[-1.96  0.85 -1.69 -0.77 -1.78  1.16 -3.07  0.10 -2.12 -3.37 -0.07 -1.70
 -1.22 -0.77 -0.84  1.70  0.64  5.12 -3.34  1.55 -0.05 -2.51  2.05  4.69
  3.71  3.06 -1.61 -3.41 -2.38 -0.18  2.26  3.34  2.48 -3.18  1.50 -4.12
 -1.67  0.33 -3.24  2.43  2.69  0.65  1.63 -0.64 -0.38  2.26  3.35 -1.99
 -3.54  0.23  1.33  4.79  6.21  7.19  5.79 -0.42  3.34 -2.79 -1.59  1.40
  2.92  3.60]  Z
[-1.71  0.16 -0.48  2.12 -2.65  0.66 -1.60 -0.64  0.12  0.80 -0.65  3.14
 -1.92  0.07 -1.96  0.88 -1.69 -0.77 -1.78  0.34  7.25  4.33  5.67 -0.52
  9.33  0.26 -2.81 -0.13 -0.12 -3.72 -2.32  4.21  1.41 -2.83  0.03  1.12
  0.35 -6.36  0.18 -3.58  1.66  1.61  2.35 -2.05  1.74  2.60  7.14 -0.94
 -0.97  1.82 -5.01  0.21 -5.16 -0.74  0.09 -0.44 -0.30  5.30 -5.96  0.85
 -3.28  6.29]  Y
[ 2.48 -3.18  1.50 -4.12 -1.67  0.33 -3.27  2.43  2.69  0.65  1.63  3.14
 -1.92  0.07 -1.96  0.88 -1.69 -0.77 -1.78  0.34  7.25  4.33  5.67 -0.52
  9.33  0.26 -2.81 -0.13 -0.12 -3.72 -2.32  4.21  1.41 -2.83  0.03  1.12
  0.35 -6.36  0.18 -3.58  1.66  1.61  2.35 -2.05  1.74  2.60  7.14 -0.94
 -0.97  1.82 -5.01  0.21 -5.16 -0.74 -1.98  2.46 -2.30  0.14 -2.94  3.61
 -1.60 -0.77]  G
asked: [ 2.48 -3.18  1.50 -4.12 -1.67  0.33 -3.24  2.43  2.69  0.65  1.63]	Z
asked: [-1.67  0.33 -3.24  2.43  2.69  0.65  1.63 -0.64]	Z
asked: [-1.71  0.16 -0.48  2.12 -2.65  0.66 -1.60 -0.64  0.12  0.80 -0.65  3.14
 -1.92  0.07 -1.96  0.88 -1.69 -0.77 -1.78  0.34  7.25  4.33  5.67 -0.52
  9.33  0.26 -2.81 -0.13 -0.12 -3.72 -2.32  4.21  1.41 -2.83  0.03  1.12
  0.35 -6.36  0.18 -3.58  1.66  1.61  2.35 -2.05  1.74  2.60  7.14 -0.94
 -0.97  1.82 -5.01  0.21 -5.16 -0.74  0.09 -0.44 -0.30  5.30 -5.96  0.85
 -3.28  6.29]	Y
asked: [-0.84  1.70]	Z

